Rows, each with its class
[-.18, .04, .09, -.24, .08, -.13, .24, .04, -.06, -.21, -.11, -.06, -.13, -.01, -.28, -.15, -.01, -.15, -.15, .18, -.17, -.60, .18, .15, -.27, -.16, -.10, .08, .08, -.15, .03, -.06, .17, -.20, -.11, .17, .06, .06, -.05, -.07, -.09, .09, .21, .17, .34, .11, -.50, .00, .13, .03, -.24, -.02] : N
[-.07, .14, .01, -.10, .03, .11, .10, -.14, -.04, -.13, -.11, -.03, -.07, .06, -.06, -.08, .04, -.02, -.15, .04, .04, -.17, .03, .01, -.21, -.07, -.07, -.26, .03, -.01, .02, .03, .16, -.15, .03, .12, .03, .25, -.01, .04, -.05, .02, .14, .16, .23, .11, -.10, -.02, .00, .12, -.07, .08] : Q
[-.25, .10, -.06, .02, .12, -.06, .12, .01, -.07, -.04, -.13, .03, -.10, .05, -.05, -.05, -.09, -.10, -.13, .05, -.03, -.20, -.04, .02, -.19, -.11, -.04, -.21, .04, .06, .09, .05, .08, .12, -.15, -.01, -.01, .06, -.06, -.02, -.04, -.15, .06, .14, .26, -.08, -.13, .11, .17, .11, -.13, .09] : N
[.18, .05, .01, .10, .00, .05, -.04, -.17, .01, .07, -.04, .12, -.22, -.17, .19, .04, -.02, .07, .08, -.11, .12, .21, -.24, .03, .03, .12, .02, -.17, .15, .11, -.08, .16, .10, -.06, .15, -.05, -.03, .07, .03, .04, .00, .05, -.09, .31, -.02, .03, .18, -.02, -.19, .12, .28, .05] : J
[-.25, -.01, -.05, .00, .01, -.15, .04, .09, -.03, -.03, -.13, -.03, -.07, .04, -.11, -.03, .02, -.09, -.08, .09, -.06, -.31, -.14, -.01, .02, -.02, .11, .17, .17, .00, .02, .06, .06, .26, -.21, .01, -.06, -.22, -.08, -.04, -.12, -.18, .03, .05, .08, .06, -.05, .10, .04, .03, -.05, .00] : A
[.24, -.03, .08, .02, .07, .05, .00, -.21, .01, .09, .10, .10, -.05, -.06, .21, .01, -.17, .15, .12, -.11, .01, .34, .08, .07, .05, .06, -.01, -.21, -.02, .04, -.10, .02, .10, -.13, .16, -.08, .03, .22, .01, .09, -.03, .06, -.10, .17, -.08, -.10, .11, .01, -.14, .05, .25, .12] : J
[-.27, .00, -.05, .07, .04, -.12, -.02, .20, .01, .01, -.19, .02, .07, .14, -.10, .01, -.03, -.05, -.06, .04, -.12, -.15, -.01, -.07, .03, -.02, .10, .05, .03, .03, .06, .02, -.10, .43, -.25, -.08, -.06, -.21, -.13, -.04, -.08, -.31, -.12, -.19, -.07, -.06, -.08, .14, .01, -.01, -.10, -.01] : A
[-.14, .09, .02, -.07, .01, -.04, .10, .00, -.06, -.16, -.22, -.06, -.02, .09, -.07, -.07, -.05, -.08, -.18, .05, -.04, -.22, .13, .03, -.15, -.06, -.07, -.35, -.01, .00, .04, -.02, .00, .06, -.06, .05, -.05, .17, -.10, .01, -.11, -.08, .09, .05, .20, .05, -.24, .10, .02, .11, -.15, .01] : N
[-.31, .04, -.04, .02, .05, -.02, .01, .04, .03, .08, -.27, .07, -.04, .10, -.22, -.01, .12, -.04, -.13, .06, -.18, -.26, -.14, -.06, -.04, .02, .16, .20, .18, -.04, .06, .08, .02, .30, -.24, .01, .00, -.30, -.10, -.08, -.12, -.25, -.03, -.06, -.09, -.06, -.04, .11, -.11, -.02, .03, .00] : A
[.14, .01, .07, .07, -.05, .07, -.08, -.12, .04, .08, .02, .18, -.07, -.08, .14, .05, -.03, .09, .09, -.11, .05, .22, -.02, .03, .15, .20, .00, -.19, .10, .09, -.06, .11, .06, -.03, .11, -.19, -.06, .10, -.01, .03, .00, .01, -.16, .16, -.10, -.06, .22, -.04, -.22, .05, .25, .02] : J
[.18, .02, .08, .05, .01, .09, -.03, -.13, -.03, -.09, .04, -.05, -.03, -.07, .17, -.02, -.11, .12, .01, -.09, .19, .18, -.05, .04, .08, .08, -.04, -.39, .00, .07, -.09, .01, .07, -.14, .23, -.03, -.08, .30, .01, .12, -.02, .10, -.02, .17, .01, .11, .10, -.04, -.16, .06, .09, .06] : J
[-.29, .00, -.09, .08, .09, -.06, -.01, .12, -.01, .12, -.32, -.02, .11, .23, -.09, .05, -.04, -.01, -.04, .05, -.16, -.09, .00, -.12, -.03, -.04, .18, .12, .05, -.02, .10, .01, -.06, .41, -.29, -.03, .01, -.27, -.15, -.03, -.09, -.36, -.03, -.19, -.12, -.13, -.06, .16, .02, .00, .00, .03] : A
[.02, .14, .13, .01, -.01, .02, .00, -.06, -.03, -.13, -.11, .03, -.21, -.03, .00, .03, .07, -.08, -.17, -.09, .08, -.09, .06, .00, -.10, .08, -.12, -.57, .09, .05, .00, .13, .01, -.08, .01, .03, -.06, .23, .00, .00, -.06, .16, -.01, .21, .14, .08, -.10, .02, -.09, .20, -.01, -.03] : Q
[.13, .01, .12, -.06, -.01, -.02, .04, -.11, .02, -.04, .06, .08, -.15, -.23, .04, -.06, -.01, .07, .06, -.07, .01, -.01, .03, .12, .06, .16, -.05, -.15, .14, .05, -.11, .07, .20, -.15, .13, -.04, -.05, .18, -.03, .01, -.03, .08, -.03, .30, .05, .03, .10, -.09, -.21, .07, .17, .00] : J
[-.18, -.01, .00, -.05, .02, .00, .02, .05, .02, .02, -.22, -.02, .13, .11, -.17, -.05, .06, .01, -.08, .07, -.10, -.18, .04, -.03, -.03, .02, .12, .07, .11, -.04, .04, -.03, .05, .21, -.14, .03, -.03, -.12, -.13, -.01, -.10, -.26, .03, -.16, -.07, -.03, -.08, .02, -.14, -.05, -.03, -.01] : A
[.15, -.02, .02, .09, -.02, -.08, -.04, -.02, .02, .06, .21, .14, -.32, -.27, .14, .08, .00, -.04, .06, -.08, .09, .07, -.19, .11, .13, .13, -.02, .01, .18, .09, -.08, .18, .01, -.08, .12, -.08, -.02, -.06, .04, -.04, .03, .22, -.13, .34, .00, .00, .23, -.01, -.03, .08, .24, -.01] : J
